Below is a small trained network, with its code and all its weights. Each question gives an input and a class and asks what happens when units are switched off, that is, made to give their printed mean instead of their output.

import numpy as np


def w(rows, s, z=0):
    codes = np.array(rows[::2]) - 128.0
    scale = np.full(codes.shape[1], s)
    scale[-1] = z or s
    return codes * scale


def norm(h):
    return h / np.sqrt((h * h).mean(-1, keepdims=True) + 1e-5)


def f(y):
    return y / 2 * (1 + np.tanh(0.7978845608 * (y + 0.044715 * y**3)))


def log_softmax(a):
    a = a - a.max(-1, keepdims=True)
    return a - np.log(np.exp(a).sum(-1, keepdims=True))


def net(x, mask):
    res = np.array(x, float).reshape(1, 7) / 4 @ E
    u = 0
    for l in range(3):
        y = f(norm(res) @ A[l][:, :-1].T + A[l][:, -1])
        res = res + np.where(mask[u : u + 5], y, B[l][:, -1]) @ B[l][:, :-1]
        u += 5
    return log_softmax(norm(res)[-1] @ U[:, :-1].T + U[:, -1])


A, B = {}, {}
E = w([
[145,146,164,1,161,9],'x0',
[71,161,23,135,108,235],'x1',
[21,205,173,97,138,156],'x2',
[170,9,226,35,46,146],'x3',
[64,113,61,120,202,149],'x4',
[156,126,52,147,76,74],'x5',
[89,97,163,125,122,129],'x6',
],0.0051)
A[0] = w([
[185,145,103,175,185,85,237],'0.n1',
[76,204,207,73,59,69,82],'0.n2',
[119,89,224,101,165,199,193],'0.n3',
[97,118,125,45,112,99,137],'0.n4',
[253,173,82,155,36,76,6],'0.n5',
],0.0064,0.0024)
B[0] = w([
[74,7,116,89,187,123,230],'0.n1',
[138,90,136,168,124,151,219],'0.n2',
[120,110,198,139,81,127,254],'0.n3',
[254,208,4,186,156,222,172],'0.n4',
[93,105,43,92,3,58,196],'0.n5',
],0.0078,0.0029)
A[1] = w([
[149,210,183,159,77,3,61],'1.n1',
[169,155,93,193,30,81,103],'1.n2',
[145,96,83,36,131,135,253],'1.n3',
[122,181,171,206,89,86,135],'1.n4',
[18,205,158,133,69,232,7],'1.n5',
],0.0066,0.0023)
B[1] = w([
[116,78,91,125,121,216,151],'1.n1',
[77,62,125,114,118,105,192],'1.n2',
[192,164,130,133,150,153,220],'1.n3',
[132,152,148,103,153,8,160],'1.n4',
[117,155,66,41,88,225,254],'1.n5',
],0.011,0.0031)
A[2] = w([
[198,37,134,95,64,218,249],'2.n1',
[84,152,119,214,215,129,72],'2.n2',
[178,150,189,123,195,169,42],'2.n3',
[154,82,216,184,88,63,78],'2.n4',
[3,191,107,178,177,84,123],'2.n5',
],0.007,0.0016)
B[2] = w([
[88,185,142,177,183,77,253],'2.n1',
[127,117,155,180,237,109,154],'2.n2',
[138,29,111,98,2,97,145],'2.n3',
[146,175,178,131,62,171,167],'2.n4',
[41,210,214,80,131,39,173],'2.n5',
],0.0065,0.0063)
U = w([
[209,70,102,62,181,88,99],'0',
[50,177,99,81,104,252,229],'1',
[39,170,153,118,234,78,119],'2',
[159,84,240,138,71,129,221],'3',
[99,50,45,145,39,64,100],'4',
[86,69,77,232,177,179,54],'5',
[213,168,62,96,147,174,4],'6',
],0.013,0.0034)

Each question gives the input, the list of numbers given to net, and the class t.
The units are the neurons (one row each of A and B). Each row of codes is followed by its name. A weight is (code - 128) times the scale printed after its matrix; where a second scale follows, it is the last column's (A, B and U).
mask holds one flag per neuron, layer by layer. A switched-off neuron (its flag False) gives its mean, the last column of its row in B, instead of its output. The means were averaged over made-up inputs and are rounded, as every weight is.
A unit's drop is (log p(t) with every unit on - log p(t) with that unit switched off) / (log p(t) with every unit on - log p(t) with every unit switched off).
The circuit of an input: a set's keep is (log p(t) with only the set's units on - log p(t) with every unit switched off) / (log p(t) with every unit on - log p(t) with every unit switched off). Starting from the 12 units with the biggest drops (on a tie, the unit counted first), units are removed one at a time, each time the one whose removal leaves the highest keep (on an exact tie, the one counted first), for as long as the keep stays at least 0.8.
circuit, biggest first: the units of the circuit, biggest drop first
most important unit: the unit with the biggest drop
k most important neurons: the k neurons with the biggest drops, biggest first
k most important neurons of layer l: the k neurons of layer l with the biggest drops, biggest first
drop of u: that unit's drop, to one decimal
input [-8,-3,-2,-4,-8,-3,-6], class 4: circuit, biggest first => (0.n5 1.n2)
input [8,5,1,-4,-8,1,-3], class 4: 4 most important neurons => (0.n5 1.n2 1.n5 0.n2)
input [-6,-3,5,-7,2,6,8], class 2: circuit, biggest first => (2.n5)
input [3,8,-1,3,0,2,-1], class 6: circuit, biggest first => (1.n3 1.n5)
input [-7,-2,-3,-8,7,5,-2], class 2: circuit, biggest first => (2.n5 0.n4 1.n5)
input [4,0,2,5,5,-6,-3], class 3: 2 most important neurons => (0.n3 2.n3)
input [-1,6,2,-3,-6,8,7], class 4: 2 most important neurons of layer 1 => (1.n2 1.n4)
input [0,-5,2,-8,-6,4,-6], class 4: 3 most important neurons => (0.n5 1.n1 2.n1)
input [-2,2,-2,-1,-5,-4,-5], class 4: 2 most important neurons => (0.n5 1.n2)
input [-7,-4,8,-8,-3,5,4], class 2: 2 most important neurons => (1.n4 2.n5)
input [4,5,5,3,8,7,-1], class 6: 2 most important neurons => (0.n4 1.n3)
input [-2,1,-8,4,-3,-1,-3], class 4: 2 most important neurons => (0.n5 1.n2)
input [-1,-3,-6,-5,-4,1,-2], class 4: drop of 0.n5 => 1.7
input [-3,4,-2,-8,-8,5,0], class 4: drop of 0.n5 => 0.6
input [6,-4,-4,0,-6,5,7], class 4: most important unit => 0.n5
input [-2,-5,6,-1,-1,-3,5], class 3: drop of 0.n3 => 0.4
